Each row is followed by its class number. Each block has new classes, again numbered from 0 up, in any order.
[  8  -3   1   1   7 -19   8  11 -10  -2 -31  -3   1  -3   6 -12   7   0
  -4  -9   3  -2   2  -8   3   1   5  13   1 -15   5   0  -8  -1   2  10
   7   8   6   0   3  -6   0 -29   8 -31 -18   9   2   1  -7  -4  -2   1
  -6   1  19   0  -4  10]  2
[  3 -10   0  -5 -13   0   3 -20 -10  -3 -35   1   1  -4 -11   7   7   0
  13 -12   4   4   1 -18 -10  -2   8   6  -1  11  22   0   6 -12   9  11
   1   8   9  -2   6  19   2   0  -6   9  49   2  12 -19  15  -8  16   1
   4   4  -2  -3  -8  -2]  0
[ -2  -2   5 -11 -27   1 -11  -8  -6   1  11  30  11  -3   1 -12  -3  -4
  -7  14   2  -5   6  -6   1  23  17   0   4  -7  -2   0  -2 -13   1  15
   8  30   9   9  10   9 -20 -57   4 -55  -9   5  -2 -10  -4   4 -18   3
  -4  60   6  -3  -9  10]  0
[  4 -16   0  -3  25   6  -9 -14  27 -14  -4   9   5  -1 -11   8 -10  15
 -26  12   6   1  20  -5 -18 -21  -9  40  -8   2 -12   5  -3  -7  -9  21
   1  20   5   6 -41  24   2 -32   0 -45 -11  22  35  -2  12  -1  28  13
   4  -6  10  37   3 -15]  2
[ -7   6   2 -20 -18   2  -3  -7  -7  -6   9   2  10   0  -7  -1  -1   4
   2   2   8   6   4   0 -11   4   6   7  -4  21   3   0 -11  -2  11  -7
   3  31  -2  -8  -5   8 -10  -7  -2 -18   0   1  -8   0   4   2   5   1
  -7  19  -4   0  -8  11]  0
[ -2  -1   0  18  11   7  -2   9  12  -8  -5  -3 -21  -8   3  -5  -3   1
   0   3  -9  -2  11   0   3  17   7  15   6   4   5  16   9  -9  -7  17
  18  11  -6   0  -5   4   2 -39  -3 -23   3   6  10 -20   4   2   4   7
  -1   0  21   0   2  -2]  0
[  0   7  -1   9   1  24 -13 -13  -1 -11   0  -1  19  -7 -10   1  -9   6
   2  -4 -11  10   8   8 -12 -11   6  24   5  43  -3   3  -8 -22  -1  12
  13  13   4   6  -2  10  -5 -30  -2 -23   3   1   8 -21   1  -5 -10   6
   1  13   7   7 -16 -17]  0
[ 19 -30  -9  -9  -4  33 -25 -24  -7 -10 -19   6  25  -3 -11  -2  -3   5
  -8  -1  -2  20   9  -1 -14   2  -5  35   6  37  -7   6   6 -38  -4  23
 -17  24   3   1  -3  22  -1 -40   3 -31  39   2  29 -12  -4  -1 -22  30
  13  -4  19  13 -32  -8]  0
[ -7   5 -11 -15 -15  17 -41  -4 -12   4  -3   4   9   5 -18   0  15  -3
   5  25  23  10 -12   9 -17 -12 -11  10 -14   5 -21  -8 -14 -20  13   0
 -20   1  12   1   0  18   5  26 -11  31  49 -12  17   0   4   2  -1   4
   5  -4 -15  -7 -25 -10]  1
[ 19 -21   0 -11  -4  -6  -4  -6  17   0 -24 -12  13  -7   1   2  -7   3
  11  -2  -2  -4   8   0   5  20  -5  30 -12  -3  -6   3   4  -8   2  11
   0   9  11  -7 -16  11   0 -20 -11  -7  17   8  17 -19   6 -20  -2   4
   0  -9  15  11   1  -4]  2
[  3 -20   7   0 -17   2   4 -17 -13  -5   7  -8   6 -14  -7  -3   1   7
  -8   7  -2   2  -4  -4  -5 -28  10  11   9  33   5  -8 -10  -1   5 -28
  -3  25  10   7  20   9  -4 -24  16 -47 -10   4  -2 -23   7   2  -4   7
  -5  26  -3   5  -9  10]  0
[ -3  -7  -4 -19 -23  20 -18  -3 -12   5 -20   8  15  -7  -9  -1  12   5
   0   5  -3  10   4  -1  -8   1  10  27   2  33  -8   6  -5 -15  13   5
   3  29   3  -1  12  13  -9 -35   1 -42  15  -4  12  -6   2  -1 -11  11
   5  17   6   2 -24   7]  0
[  3  -7   1  15   0   5   0 -30 -21  -5  -7  10   5  -5   1  -2 -14   4
 -23   6 -12  12  39  -9 -19 -19   3   8  12  15   2   5  -1  -7  -5  -1
  10  15   2  -6   8   6  -7 -42   8 -49 -14   9   7   4   2  -3 -19   0
   8  16   2   2 -10  -5]  0
[ -1 -21  -3 -26   1  16 -27 -18  10  -7 -14   1  15 -12 -20  -2  18  11
 -31  14  -4  -4  13   3 -16 -15   0  54   1  12 -26  11  -7 -27 -11  14
 -13  21  -5  -5 -28  18 -11 -45   6 -41  -3  -7  42 -19  -9 -53  -1  20
   1   2  15   1 -22 -21]  2
[ -2  -5  -1  -5   9  27 -32 -12  -4  -4  -3   6  10  -6   7   0  12  -2
 -15  16  -2   3  12  -9 -12  -9   1  36   8  28  -8  12  22 -19  -8  23
   7  21  12   8  -1  21  -6 -73   8 -51  10   6  30  -9  -9   0 -18  15
 -15   9  16   7 -30 -17]  0
[ 15  -3  -6   6  21  25 -11  -5  -5  16 -55   0  -2  -1  -2  22   8 -15
  14   4   8  12  -8   6 -11 -12 -13  27 -10  10 -21   2 -16  -9  18 -21
   3  -7   1  -2 -21  18  18  28 -15  42  83   2  31 -21  26  -6  40  12
   5  -9  10  -7   5 -24]  1
[ -3  10  -6 -10 -14  39  -6 -28  11  10 -11  -9  12  -8 -16  -4  -6  -4
   2  19 -12  13  -4  -4   8  38   9  24 -11  40  -7   2   5  -9  16  -3
  24  34 -17   0  -2   1   4  -7  -7 -34   6  -5   7 -25   1   6   0   6
  -1  24   9  -2   1  17]  1
[-17   4  -2 -12   3   7 -23  -4  -5 -14  14  -9  -3  -7 -18  -4   0  11
  -6  15   3  -5  13   1 -18 -25  -3  36  -4  20  -9   1  -6  -8  -5   4
  12  23  19  -3 -20  36  -7 -25   6 -26 -16   6  20  -1  -8   0   6   7
   1  18  -4  -4  -9 -11]  2
[ -5   8  -2 -10 -17  -1  -4  10   3  -2 -22  -4  10  -2  -8  -5 -11   1
  -5   4 -13  -9   8  -9   6   8   8  29  -1  17  -1  -2   2 -20  -6  15
  23  33  15  -7  -1  13 -10 -59   7 -34 -23  -4   6  -6 -12  -9 -15   5
   1  10  22   1  -7   7]  2
[ 19 -13  -1  18  19  29  -8 -11  -8 -12 -20   9   1  -4   2  -4  -3   9
  -7  -2  -1  16   3   2  -4   4  -1  17  12  20  -6   1  11  -6   7  13
  -1  23 -10   1  -8   4  -5 -21  -1 -45  11  13  14 -16   1   1   2  13
   6  10  16   1 -12   4]  0
[-10 -13 -10 -51 -37  13 -14 -38  13  17  -9 -16  25 -12 -19 -10  13   2
   0  19   2  -6   3  -1 -25   1  14  37  -8  28  -7   2 -15 -26  -4  -2
   2  18  28  -1  17  40  -1  -5  11   9  31 -20  16 -17  -4  -3  -6  16
  -8  38   9  -5 -38   4]  1
[ -1 -17  -2 -13 -57  27 -11 -29 -28  -7 -24 -14  16  -7 -13  -6  17 -21
  16 -12  -8  21   5  -4 -13 -27  18  19   6  59  13   2   0 -36  10  -9
   6  24  20  -1  27  26   2 -16  -7   9  78  -9   9 -35  14 -19  11   7
  13  37  16  11 -26   2]  0
[ -5 -16  -2   7  -1   7 -37 -15 -10   3   8   3  -3  -3  -4   7  -2  -5
 -20  33   4   6   7   2 -18 -30 -14  22   8  13 -11   4   8 -16  -8  31
 -11  11  37   1 -16  18  -2 -22  -7  -6  32  15  30   0   5  -2  -4   8
   6  -1  -4   3 -28 -24]  1
[  9  -9   1  16 -23  -5  15 -20 -15 -13 -20 -10   7   4  -4   7  -9   3
  13 -24   6   8   1  -1  -2 -13   9  -6   4  35  21   2  -3  -7  -3   1
   7   5  26  -2  17   9   1   0  -6  21  43   2  -4 -21  12  -9   3   0
   2  14   6   3  -1 -11]  0
[-13  -3  -5  -4   5  46 -38   2  26 -11 -16  -4   1  -8  -5   4  21   8
   7  -5   6  15  17  12   5  27   3  23  -5  40 -10  -7  10 -22   9   6
   1  25 -12   0 -13  19  -1  -5  -8  10  64  -2  26 -26   5 -11   0  16
  10  15  17  -2 -12 -31]  1
[  9  -7  10  -3  -8  -2 -12  -7  -6 -10  11   3   3   8  -4  -8   7   8
  -9  27  -3  -1   5 -14  -8  11   3   8   4   1   3   0  17 -10  -3  24
 -13  39  10   7   6   2 -18 -50   6 -62 -23  17  -3  -1 -11   6 -19   3
   8   6   7   4 -13  13]  0
[  0 -14   0  14  -5  19 -16   1  13   2   8 -12   2 -10  15   4  -6  -3
  -6  20  -8  -3   9   5   7  -6  -3  21  17  22   1  12 -75 -12 -23  23
  11   4  23   8   5   1   1 -44  -8 -25  12   6   1 -18  -1   0 -24  87
   0  14  12  -1 -14 -15]  0
[-13  13  -6 -12  -1  64 -39  -7  19  -3  -8   2  10  -2   9  -9  -6  -5
   9  18 -11  20   5   3   8  45   3  13 -11  43 -10  -2   8 -20   1  14
  24  19  -8   3  11   6  -4 -31  -5  -7  34 -13   7 -22  -8   1 -15  13
  10   9  14   5 -16 -13]  1
[ -4   0  -7 -25  11  16 -13 -22   9   8   2   6  16  -2 -12 -10 -13   7
 -16  34  -7   5  -1   5 -18  -6  -5  28 -19  26 -15   7 -13 -21 -15   2
  13   9   1   2 -12  22  -4 -16  17 -14 -14  -6  25   5  -2  15  -2  18
  -8  16  -2   1 -16 -18]  2
[  9 -17  -6 -13  14  47 -42 -18  26   5 -19   5  -3  -9  -3  12  22  -2
   2  12  12   7   2  14  -5   3 -12  25   3  23  -2   8   0 -16  -3  17
  -8  -6  -3   2  -8   5  10  10  -7  26  75   7  34 -24   9  -1  15  14
  11 -27   0   3 -26 -29]  1
[-15 -17  -2 -14   2  11 -20  -6  13 -18  -5   2  10  -7 -11   2  13   6
  -7  -9  16  -1   9   0 -10  -7  -4  26   0   9  -3  -4  -5 -14  -3  12
  -3  12   6   4   7  30   0 -22   8  -8  21  -7  19  -2  -4  -2   5  10
   4   6   4   1 -19 -13]  2
[  8  -9   5  10 -12   4  14   5 -21   6 -21  -3  -6   0   5  -3 -10  -7
  -7  21 -25   8  -1 -11  15  14   5  10   7  16  -3   3   5 -11   4   7
  15  29   7   4   3  -1  -7 -21  -6 -40 -14  -6 -11  -4  -8  -5 -13  -1
  -1  27  13   1  -2  11]  0
[  6 -10   7 -12   3  27 -17 -23   0 -10  -3   8   5  -6  -6   1  21  11
 -15  -8   5  12   2  -4  -6  -1   5  14   0  16  -5   3   5  -5  12  -1
  -8  30 -17   8  -4  10  -7 -18  -7 -28  31   7  20  -9   4   0  11   8
   5   3   3  -1  -6 -10]  0

Next block: new classes, numbered from 0 again.
[ -8 -18   5  13  -1 -36  -1   4   6  -4  17  -3  -1  -3   3 -15  -5   0
  11  -7  -8  10   4   1  -7  -1   5  -1  -5   2  -2 -17  -1  -1   4  -5
 -14   5  40   2 -16  -1   4 -10  11   5  -3  -5  -6   6  -1   4   3   5
  -3  -1  -7 -34  -4  -6]  0
[ -8  -6   4  18   4   3   4  -5  11 -11  23  -1   0 -13  -7  -8  -1   5
  20  -1  12   2  -1  -7 -14  13  -3  -8  -7   3   3 -19   9   1  19   0
  -8   9  30 -28  -9  15   3  -6  13   1  -4   2 -10   5   2  10   4  -6
  -5  -4   1 -16 -11 -19]  1
[-14   2 -16  11   4 -10 -10 -19   5   2  20  -8   4  -9 -12  -6   9  14
  10   3 -16  15 -10   8  -3   6   8   2   3   3  -6  15  -7   0 -10   0
   3  -5  14   1   5   3   6  -7  29  18   2 -14   4 -14 -24  -5  -8   4
 -23   0 -21   0   4  12]  0
[-14 -13   5  26  14   5  13 -24   0 -15  -2  -2  -2  -2 -18   0  -4 -10
  12 -14  -5  10  -2   0 -13   9  -7 -13 -17   3   6 -24  -1  -1  15   0
 -22   3  43   4 -20  -7   3 -20   2   1  -3   4  -6  18  -6   1   3   5
   6   2  -5 -33   2  -6]  2
[ -9 -20   7  11  15   4   8 -23  12 -19   9  -5  -7  -2 -10  -2   2  -7
  15  -6   8   2   3  -5 -21  10 -15  -7  -9  -6  18 -31   3  10  20  -2
 -20  14  38   4 -13   2   7 -26   7  -3  -1   5  -7  14   6  14   7   4
  -5   1  -6 -26   2 -16]  2
[-12 -10  -4  21  12   4   0  -9   2  -3   5  -1   2  -3   1  -6   4 -10
  13 -13  -8  14   0   9  -5  -3   5   0 -11  -1   8  -7  -7  -3   4  -1
 -11   3  33   4  -6  -2  -3  -8   7   1   0 -14 -10  13  -1   1   9   3
   3   2  -9 -24  -3   0]  0
[ -9 -32  -8  32   8   6   1  21  13 -10  20  -8   0   1  11 -25  -1  -2
  18   4 -11  14  12  -1  -1  11  20   1 -18   2 -13 -23  -8  -3  15 -20
 -28   8  69   1 -11   0   4 -16  22   5   2  -6  -3  22   8   1  18   2
  -7  -9  -4 -44  -7  -3]  0
[ -7   0  -8  13  10   1  -7   0   6   1  26  -6   1   1   0 -20  12   3
   8  -4  -6  10  -7  21  -7   4   2   2  -4   0  -5   8  -1   1   1  -7
 -10   3  33  10  -2   1   5  33  16  12   3  -8   0 -14 -17  -2  -2  -1
  -5   7 -12 -16  -1   2]  0
[ -8 -17   4  27   9   5  13  11  19 -17  30   1  -3  -8  -7 -12   3   5
  20  -2   9   6  15  -7 -17  11   2 -10  -7   2  -3 -22   8   3  29 -11
 -29  10  53  -7 -16  32   4  -9   5  -9   1   4 -11  10  13  16  27  -2
  -7  -4  -4 -35  -9 -33]  1
[ -9  -9   4  13  13   2   4 -40   3  -8  -7   2  -5   0  -3   7   6  -1
   9 -12  -1   6  -4  -6 -15   7 -17  -5  -5  -1  11 -21  -1   2   7  13
 -10   8  17  10 -19  -5   0 -12   2   3  -6   4  -2   5 -10   3   1   8
   6   3  -5 -20   4 -15]  2
[-13 -29   7  22  14   4   8 -19  -5 -10 -18   8  -5  -2   5  -2   3 -10
  11 -11 -13   8  11   2  -9  13   1  -5 -19   1   2 -31  -4  -7  12  -1
 -22   1  53   1 -19 -20   1 -22  -1   2 -11   4  -3  22  -5  -2  13   4
   6  -3  -2 -39  -2  -2]  2
[-10 -16 -16  19  14  15   0  10  21 -22  32   0  -2  -1  -2  -8  11  14
   7   5   2  20   2   1 -19   7  12 -17  -9   7 -17   3   1  10  16  -8
 -21   6  35   9 -13  10 -14 -12  14  -1   7 -20  -9   2  -6   0  25   4
 -10   3  -5 -20   1  -1]  1
[ -7 -21  -6  24  11   6   4  14  16 -26  21  -4   2  -1   0 -13  -4  -2
  19   0  -7   1   8   4  -6  12  12  -7 -15   8  -9 -11  -1   3  14 -10
 -17   3  60   3  -7   7  10  -5  19  -7  -1  -3 -11  18  10   2  20  -2
  -4  -1   0 -32 -12   0]  1
[-21 -17 -19  26   6   5   2  12  24   9  37  -6   2  -6  -4 -24  -6   6
  21  11   0  11  12   1 -20  15  17  -3  -4   6 -12 -13   5   5  33 -13
 -23   1  58   4  -3  23   4  -3  19   0   5  -5  -9   6  -2  10  16  -5
 -15   0  -5 -26 -20  -3]  1
[-13  -6   1  15  12   1   4 -31   5 -10   2  -5  -4  -3  -3   3   9   0
   7  -5  -4   5  -7  -4 -14  -2  -5   2  -4   8   8  -6   0  -4   3   0
  -7   2  20   8 -11  -3   5 -14   8   9  -4  -1   4   2 -17   1 -12   2
   0   7 -13 -30  18  -4]  2
[-14 -23   7  24  11   8   4 -16  -3  -6  -8  -1  -3 -12   3  -3   6 -18
  14 -11  -6  17  -1  -5  -6  11  -7  -6 -16   1  16 -21  -5  -6  11   7
 -16   4  38  -2 -27  -6  -2 -21   0   0   1   0  -8  18  -6   4  10  10
   5   0  -5 -37   2  -5]  2
[  0 -16  -8  17   9   4   5  18  14 -11  38  -2   0  -4  -8 -14  -2   5
  21  15   2  11  15  -7 -19  16   7 -13  -4   1 -13 -25   2   5  15  -8
 -23   4  56  -7  -9  25   3  -9   8 -14   8   5 -12  12  17  11  20  -3
  -4  -4   2 -26   2 -16]  1
[-14 -17 -10  24  12   4  -4  -6   7   0  21  -3 -13  -4   0 -11   4   2
  14  -7 -18  10   1  -3  -9   6  11  -3 -13   3   3  -7  -7  -4   9  -7
 -19   5  48   2  -6  -3   6 -13  15   2   0 -11  -5   8 -11  -7   8  13
  -7  -8 -10 -28  -2  -8]  0
[-17 -25   3  37  11   9   0   8  12  -4  38  -8  -2 -12   2 -18  -7   0
  33  -6 -14  -2   2  -3 -10  20   8   1 -16   2   5 -20  -1  -6  15 -17
 -26   6  76   9 -11   3   6 -23  28   1  -7  -9  -1   9 -10   9   5   1
 -16  -1 -13 -42  -5 -12]  0
[-12 -31   0  27  11   5   5  20  20  -7  47  -8  -2  26   7 -18 -16   2
  20  -2   2   6   3   1 -14   6   1  -2 -11   2  -4   4  -2   4  19 -16
 -25   7  68  10  -8  12   6 -19  17  -1  -6 -12 -10   1 -16  15   5  -7
 -12   5  -9 -32  -9  -8]  1
[-10 -21  -3  21  13   4   4   1   0   3 -16   5  -4  -6  10  -7   4  -8
   7  -8 -18  11   2  -1  -4  -1  16  -2 -18   1  -2 -12  -8  -1  14  -6
 -17   4  46   3  -6 -21   1 -10  11  23  -2  -3   0  24  -2  -6  11   4
   1  -6  -1 -37   1   6]  0
[-26 -23 -11  35   9   6  -1   0  11   3  16  -4   1  -8   8 -18   3  -3
  22 -14 -20  20   4  -5 -11   6  34  -2 -22   3  -7 -10  -7  -2  15 -10
 -17   5  58   2  -8  -9   1 -13  26   4   0  -8  -5  20  -2  -2  22   2
  -3  -6  -9 -37  -6   1]  0
[-12 -17  -7  21   6   3   3  -3   4  -7   3   7  -2  -5   7  -9   7   0
   7  -2  -6  27   4  -2   2   9  18  -4 -18   3  -7 -12  -3   0   5  -5
 -14   4  37  -1   0  -7  12  -4   3   5   3  -6  -5  17   0   0  18   4
  -6  -1  -4 -24  -7   3]  0
